Here is a tiny trained network, its code and every weight. The questions are about switching its units off for an input and a class, where a switched-off unit gives its printed mean instead of its output.

import numpy as np


def w(rows, s, z=0):
    codes = np.array(rows[::2]) - 128.0
    scale = np.full(codes.shape[1], s)
    scale[-1] = z or s
    return codes * scale


def f(y):
    return np.maximum(y, 0)


def log_softmax(a):
    a = a - a.max(-1, keepdims=True)
    return a - np.log(np.exp(a).sum(-1, keepdims=True))


def net(x, mask):
    res = np.array(x, float).reshape(1, 4) / 4 @ E
    y = f(res @ A[0][:, :-1].T + A[0][:, -1])
    res = res + np.where(mask, y, B[0][:, -1]) @ B[0][:, :-1]
    return log_softmax(res[-1] @ U[:, :-1].T + U[:, -1])


A, B = {}, {}
E = w([
[191,237,191,147,221,50,246,65,84],'x0',
[43,179,210,22,237,184,146,240,188],'x1',
[19,78,121,23,54,25,202,147,54],'x2',
[132,231,230,106,1,40,36,109,221],'x3',
],0.0052)
A[0] = w([
[84,156,193,61,204,186,122,217,192,77],'n0',
[8,88,119,14,68,12,223,145,46,21],'n1',
[217,72,35,237,39,82,91,11,79,58],'n2',
[216,179,145,217,188,233,63,115,216,87],'n3',
[81,37,64,99,59,195,34,186,150,73],'n4',
[77,150,175,52,221,200,132,238,182,31],'n5',
[129,44,48,140,225,213,206,160,42,27],'n6',
[26,90,120,30,68,21,210,142,47,65],'n7',
[71,29,67,103,59,202,22,190,154,40],'n8',
[226,70,21,251,34,79,85,3,77,26],'n9',
[63,29,60,105,49,197,32,191,155,22],'n10',
[65,163,198,53,219,190,127,234,210,39],'n11',
[125,51,50,138,216,210,207,160,48,46],'n12',
[224,178,136,224,205,243,60,114,218,38],'n13',
[76,166,198,49,213,187,127,224,206,43],'n14',
[130,212,229,100,31,50,56,132,214,86],'n15',
[129,227,251,99,6,43,40,133,235,2],'n16',
[120,51,60,132,212,202,194,152,55,65],'n17',
[181,229,178,142,210,40,242,46,54,59],'n18',
[170,228,181,139,205,35,242,52,52,31],'n19',
[214,188,141,211,204,232,83,108,201,42],'n20',
[108,55,61,131,65,173,57,154,134,80],'n21',
],0.0047,0.0044)
B[0] = w([
[92,172,145,104,63,143,171,105,71,207],'n0',
[205,58,138,95,74,36,56,204,81,207],'n1',
[61,189,159,65,53,174,195,100,60,251],'n2',
[157,74,135,83,95,75,81,174,85,230],'n3',
[169,154,166,217,147,155,178,156,182,211],'n4',
[84,197,140,120,54,138,182,97,69,201],'n5',
[94,163,57,217,179,35,66,70,139,217],'n6',
[192,64,140,94,94,62,62,192,93,208],'n7',
[183,163,165,234,137,147,184,165,188,208],'n8',
[59,192,158,71,42,166,194,98,57,254],'n9',
[191,163,167,237,140,144,183,173,191,203],'n10',
[92,184,143,106,53,139,182,103,63,212],'n11',
[92,163,60,213,180,40,69,73,142,217],'n12',
[183,71,137,94,74,42,71,189,78,222],'n13',
[93,172,143,112,59,138,170,107,71,208],'n14',
[78,148,50,200,203,70,71,59,138,240],'n15',
[84,161,28,241,210,33,60,51,139,239],'n16',
[95,157,67,209,177,56,76,75,142,213],'n17',
[176,147,175,238,151,175,181,172,206,230],'n18',
[190,156,175,255,139,171,189,184,212,218],'n19',
[184,63,136,97,79,46,72,198,89,210],'n20',
[154,157,164,198,138,167,178,157,174,192],'n21',
],0.007,0.0057)
U = w([
[75,146,26,157,187,94,71,38,149,112],'0',
[62,172,161,93,74,163,203,92,38,111],'1',
[183,138,182,168,147,161,194,181,253,113],'2',
[182,35,137,94,105,91,59,206,70,113],'3',
[101,81,125,79,169,180,113,87,167,253],'4',
[113,71,122,60,154,180,128,93,164,88],'5',
[117,97,110,49,177,178,130,100,190,79],'6',
[109,70,124,56,162,165,133,90,183,89],'7',
],0.012,0.022)

Each question gives the input, the list of numbers given to net, and the class t.
The units are the neurons (one row each of A and B). Each row of codes is followed by its name. A weight is (code - 128) times the scale printed after its matrix; where a second scale follows, it is the last column's (A, B and U).
mask holds one flag per neuron, in row order. A switched-off neuron (its flag False) gives its mean, the last column of its row in B, instead of its output. The means were averaged over made-up inputs and are rounded, as every weight is.
A unit's drop is (log p(t) with every unit on - log p(t) with that unit switched off) / (log p(t) with every unit on - log p(t) with every unit switched off).
unit that matters most: the unit with the biggest drop
top k neurons: the k neurons with the biggest drops, biggest first
drop when u is switched off: that unit's drop, to one decimal
input [-3,1,-8,8], class 0: top 3 neurons : n16, n15, n1
input [-8,-7,5,-3], class 2: unit that matters most : n10
input [0,-1,3,-1], class 4: top 3 neurons : n13, n20, n3
input [1,4,7,2], class 3: top 2 neurons : n1, n7
input [4,-2,8,6], class 3: top 2 neurons : n1, n7
input [-2,5,-6,0], class 3: top 2 neurons : n13, n20
input [-8,4,-3,-8], class 0: top 3 neurons : n6, n12, n17
input [5,-5,-2,4], class 1: top 2 neurons : n9, n2
input [-2,8,-8,-6], class 1: top 2 neurons : n5, n11
input [-5,-3,-8,7], class 3: top 2 neurons : n13, n3
input [2,1,-3,2], class 4: top 2 neurons : n1, n7
input [-8,-7,-8,5], class 2: top 4 neurons : n8, n10, n4, n21
input [-8,-7,-7,-1], class 2: drop when n10 is switched off : 0.7
input [4,0,-5,-3], class 3: drop when n13 is switched off : 0.2
input [-7,0,5,8], class 0: unit that matters most : n16
input [-8,4,-5,8], class 0: drop when n15 is switched off : 2.0
input [-5,-2,7,-5], class 3: drop when n18 is switched off : 0.1
